Below is a small trained network, with its code and all its weights. Each question gives an input and a class and asks what happens when units are switched off, that is, made to give their printed mean instead of their output.

import numpy as np


def w(rows, s, z=0):
    codes = np.array(rows[::2]) - 128.0
    scale = np.full(codes.shape[1], s)
    scale[-1] = z or s
    return codes * scale


def norm(h):
    return h / np.sqrt((h * h).mean(-1, keepdims=True) + 1e-5)


def f(y):
    return np.maximum(y, 0)


def log_softmax(a):
    a = a - a.max(-1, keepdims=True)
    return a - np.log(np.exp(a).sum(-1, keepdims=True))


def net(x, mask):
    res = np.array(x, float).reshape(1, 6) / 4 @ E
    u = 0
    for l in range(3):
        y = f(norm(res) @ A[l][:, :-1].T + A[l][:, -1])
        res = res + np.where(mask[u : u + 10], y, B[l][:, -1]) @ B[l][:, :-1]
        u += 10
    return log_softmax(norm(res)[-1] @ U[:, :-1].T + U[:, -1])


A, B = {}, {}
E = w([
[103,178,145],'x0',
[150,96,194],'x1',
[254,42,63],'x2',
[49,125,127],'x3',
[173,184,119],'x4',
[80,58,159],'x5',
],0.0054)
A[0] = w([
[120,175,144,62],'L0N0',
[136,118,245,248],'L0N1',
[74,196,195,199],'L0N2',
[254,108,162,175],'L0N3',
[122,242,124,149],'L0N4',
[157,211,203,143],'L0N5',
[173,166,94,81],'L0N6',
[203,150,207,230],'L0N7',
[134,165,56,249],'L0N8',
[229,71,159,208],'L0N9',
],0.0078,0.0016)
B[0] = w([
[157,136,139,162],'L0N0',
[139,107,74,216],'L0N1',
[122,81,81,254],'L0N2',
[215,142,141,236],'L0N3',
[100,128,72,228],'L0N4',
[142,99,102,210],'L0N5',
[108,202,164,170],'L0N6',
[179,71,91,204],'L0N7',
[74,254,92,202],'L0N8',
[177,131,110,236],'L0N9',
],0.0064,0.0045)
A[1] = w([
[127,98,31,109],'L1N0',
[44,154,184,88],'L1N1',
[149,112,203,198],'L1N2',
[143,170,181,67],'L1N3',
[65,40,114,72],'L1N4',
[84,79,134,187],'L1N5',
[112,58,2,122],'L1N6',
[186,93,118,71],'L1N7',
[178,55,144,61],'L1N8',
[44,94,174,8],'L1N9',
],0.0089,0.0012)
B[1] = w([
[54,254,109,221],'L1N0',
[191,140,167,176],'L1N1',
[189,72,79,143],'L1N2',
[186,170,75,130],'L1N3',
[135,144,173,203],'L1N4',
[133,137,249,180],'L1N5',
[210,179,240,254],'L1N6',
[147,141,88,187],'L1N7',
[144,124,61,186],'L1N8',
[140,52,148,177],'L1N9',
],0.0058,0.0056)
A[2] = w([
[134,52,209,71],'L2N0',
[83,133,51,99],'L2N1',
[79,130,148,64],'L2N2',
[70,163,31,108],'L2N3',
[122,145,40,170],'L2N4',
[92,165,149,159],'L2N5',
[2,115,163,7],'L2N6',
[158,124,153,120],'L2N7',
[100,137,164,56],'L2N8',
[62,91,65,207],'L2N9',
],0.0091,0.0016)
B[2] = w([
[79,191,163,229],'L2N0',
[41,57,117,182],'L2N1',
[161,67,137,176],'L2N2',
[69,132,149,245],'L2N3',
[41,169,71,252],'L2N4',
[29,39,156,240],'L2N5',
[255,26,155,231],'L2N6',
[135,55,77,188],'L2N7',
[188,129,149,180],'L2N8',
[133,30,185,157],'L2N9',
],0.0048,0.0029)
U = w([
[187,58,88,72],'0',
[79,70,248,254],'1',
[192,156,85,94],'2',
[70,203,89,27],'3',
[149,180,102,195],'4',
[6,168,119,22],'5',
],0.013,0.0022)

Each question gives the input, the list of numbers given to net, and the class t.
The units are the neurons (one row each of A and B). Each row of codes is followed by its name. A weight is (code - 128) times the scale printed after its matrix; where a second scale follows, it is the last column's (A, B and U).
mask holds one flag per neuron, layer by layer. A switched-off neuron (its flag False) gives its mean, the last column of its row in B, instead of its output. The means were averaged over made-up inputs and are rounded, as every weight is.
A unit's drop is (log p(t) with every unit on - log p(t) with that unit switched off) / (log p(t) with every unit on - log p(t) with every unit switched off).
top k neurons: the k neurons with the biggest drops, biggest first
k most important neurons of layer l: the k neurons of layer l with the biggest drops, biggest first
drop when u is switched off: that unit's drop, to one decimal
input [4,-7,6,1,-2,2], class 5: top 2 neurons => (L1N0; L0N8)
input [7,-4,0,-4,-1,-8], class 5: top neuron => (L1N6)
input [-7,-7,2,-3,-5,5], class 4: top 2 neurons => (L1N6; L1N0)
input [-7,1,-1,2,1,-8], class 3: top 2 neurons => (L1N6; L0N8)
input [2,6,-3,-5,6,5], class 0: top 2 neurons => (L0N8; L0N7)
input [3,-6,0,5,-8,-3], class 1: 2 most important neurons of layer 0 => (L0N3; L0N9)
input [4,-4,-8,5,8,6], class 1: top 2 neurons => (L2N6; L1N0)
input [4,-8,6,7,0,5], class 5: top 2 neurons => (L0N8; L1N0)
input [-4,0,4,7,4,-1], class 3: 2 most important neurons of layer 0 => (L0N8; L0N7)
input [6,-4,-8,5,-5,-5], class 1: 2 most important neurons of layer 2 => (L2N6; L2N9)
input [-2,-8,0,7,6,7], class 1: 2 most important neurons of layer 0 => (L0N3; L0N9)
input [6,8,-7,3,4,-2], class 1: drop when L1N1 is switched off => 0.1
input [4,4,-7,5,7,-1], class 1: drop when L0N4 is switched off => -0.1
input [-3,-6,-2,2,2,5], class 1: drop when L2N0 is switched off => 0.0
input [1,-8,4,5,-8,-4], class 5: drop when L0N3 is switched off => 0.1
